Below is a small trained network, with its code and all its weights. Each question gives an input and a class and asks what happens when units are switched off, that is, made to give their printed mean instead of their output.

import numpy as np


def w(rows, s, z=0):
    codes = np.array(rows[::2]) - 128.0
    scale = np.full(codes.shape[1], s)
    scale[-1] = z or s
    return codes * scale


def f(y):
    return np.maximum(y, 0)


def log_softmax(a):
    a = a - a.max(-1, keepdims=True)
    return a - np.log(np.exp(a).sum(-1, keepdims=True))


def net(x, mask):
    res = np.array(x, float).reshape(1, 4) / 4 @ E
    y = f(res @ A[0][:, :-1].T + A[0][:, -1])
    res = res + np.where(mask, y, B[0][:, -1]) @ B[0][:, :-1]
    return log_softmax(res[-1] @ U[:, :-1].T + U[:, -1])


A, B = {}, {}
E = w([
[67,89,146,215,147,65,63,124,106],'x0',
[176,104,6,129,134,101,134,72,80],'x1',
[191,39,238,127,128,108,192,82,91],'x2',
[78,133,115,68,188,54,203,100,139],'x3',
],0.012)
A[0] = w([
[133,199,134,99,223,85,161,86,161,38],'n0',
[250,149,119,228,1,189,29,148,113,82],'n1',
[180,146,55,115,143,80,88,67,116,33],'n2',
[178,181,78,23,79,160,179,200,185,33],'n3',
[192,86,84,138,115,104,153,138,45,248],'n4',
[202,164,121,88,127,220,147,147,107,68],'n5',
[50,171,101,95,181,37,199,63,161,4],'n6',
[95,192,226,111,165,113,114,196,205,101],'n7',
[52,205,14,93,140,177,68,136,159,88],'n8',
[146,120,38,133,127,119,139,117,69,108],'n9',
[9,182,31,130,169,168,50,188,172,94],'n10',
[21,85,115,207,174,80,51,122,65,83],'n11',
[64,66,136,203,150,85,34,169,79,63],'n12',
],0.0071,0.0022)
B[0] = w([
[108,146,124,90,192,132,153,171,119,176],'n0',
[31,165,125,2,189,203,165,157,92,252],'n1',
[113,162,124,123,39,154,128,84,200,179],'n2',
[186,116,100,171,93,64,156,181,116,207],'n3',
[96,152,188,136,79,147,83,101,154,196],'n4',
[179,153,113,94,119,61,171,179,78,186],'n5',
[32,161,127,45,157,165,174,140,82,210],'n6',
[117,193,113,129,69,133,124,75,213,223],'n7',
[146,80,200,116,164,123,97,65,116,239],'n8',
[111,180,150,142,60,151,88,125,185,184],'n9',
[162,97,221,91,110,100,137,113,79,252],'n10',
[171,154,84,98,106,53,158,177,149,217],'n11',
[172,140,103,118,105,72,185,155,92,212],'n12',
],0.009,0.012)
U = w([
[40,150,98,85,179,163,158,158,74,102],'0',
[209,137,72,126,71,46,171,200,96,90],'1',
[99,170,152,129,12,140,103,76,246,112],'2',
[190,45,239,114,140,112,136,33,73,163],'3',
[139,132,130,136,122,129,117,116,122,254],'4',
[142,77,50,204,190,151,100,133,127,46],'5',
[146,82,70,188,179,152,112,104,132,50],'6',
],0.011,0.0066)

Each question gives the input, the list of numbers given to net, and the class t.
The units are the neurons (one row each of A and B). Each row of codes is followed by its name. A weight is (code - 128) times the scale printed after its matrix; where a second scale follows, it is the last column's (A, B and U).
mask holds one flag per neuron, in row order. A switched-off neuron (its flag False) gives its mean, the last column of its row in B, instead of its output. The means were averaged over made-up inputs and are rounded, as every weight is.
A unit's drop is (log p(t) with every unit on - log p(t) with that unit switched off) / (log p(t) with every unit on - log p(t) with every unit switched off).
The circuit of an input: a set's keep is (log p(t) with only the set's units on - log p(t) with every unit switched off) / (log p(t) with every unit on - log p(t) with every unit switched off). Starting from the 12 units with the biggest drops (on a tie, the unit counted first), units are removed one at a time, each time the one whose removal leaves the highest keep (on an exact tie, the one counted first), for as long as the keep stays at least 0.8.
units of the circuit, in order: the units of the circuit, biggest drop first
most important unit: the unit with the biggest drop
top k neurons: the k neurons with the biggest drops, biggest first
drop when u is switched off: that unit's drop, to one decimal
input [-5,5,-8,-2], class 3: units of the circuit, in order	(n8)
input [8,0,5,-6], class 1: top 2 neurons	(n12; n11)
input [-3,8,-8,6], class 2: top 3 neurons	(n2; n9; n1)
input [-2,-5,5,0], class 2: top 2 neurons	(n10; n8)
input [-6,-6,-7,-5], class 3: units of the circuit, in order	(n8; n10)
input [-6,1,5,4], class 1: top 2 neurons	(n1; n8)
input [-1,1,-2,1], class 4: top 2 neurons	(n1; n7)
input [-2,-4,-6,-1], class 3: units of the circuit, in order	(n10; n8)
input [-4,2,3,-4], class 0: top 4 neurons	(n1; n10; n11; n8)
input [-4,-4,-1,-5], class 0: top 2 neurons	(n1; n11)
input [6,4,-7,-4], class 3: top 3 neurons	(n8; n10; n3)
input [-5,-2,7,7], class 0: top 3 neurons	(n6; n10; n8)
input [-4,-4,-2,-4], class 0: top 2 neurons	(n1; n11)
input [0,7,0,6], class 2: top 4 neurons	(n2; n1; n9; n4)
input [3,5,3,6], class 0: units of the circuit, in order	(n6)
input [-3,-8,6,-5], class 2: top 3 neurons	(n7; n10; n8)
input [2,4,-4,1], class 2: top 3 neurons	(n2; n9; n5)
input [7,5,-7,-4], class 1: top 2 neurons	(n11; n12)
input [-5,7,6,-7], class 0: top 2 neurons	(n1; n7)
input [3,-7,-8,-1], class 3: most important unit	n10
input [-3,0,5,5], class 0: drop when n6 is switched off	0.3
input [-6,-1,3,-3], class 1: drop when n3 is switched off	0.1
input [-3,2,-8,2], class 3: drop when n11 is switched off	0.0
input [4,1,-6,4], class 3: drop when n8 is switched off	0.4
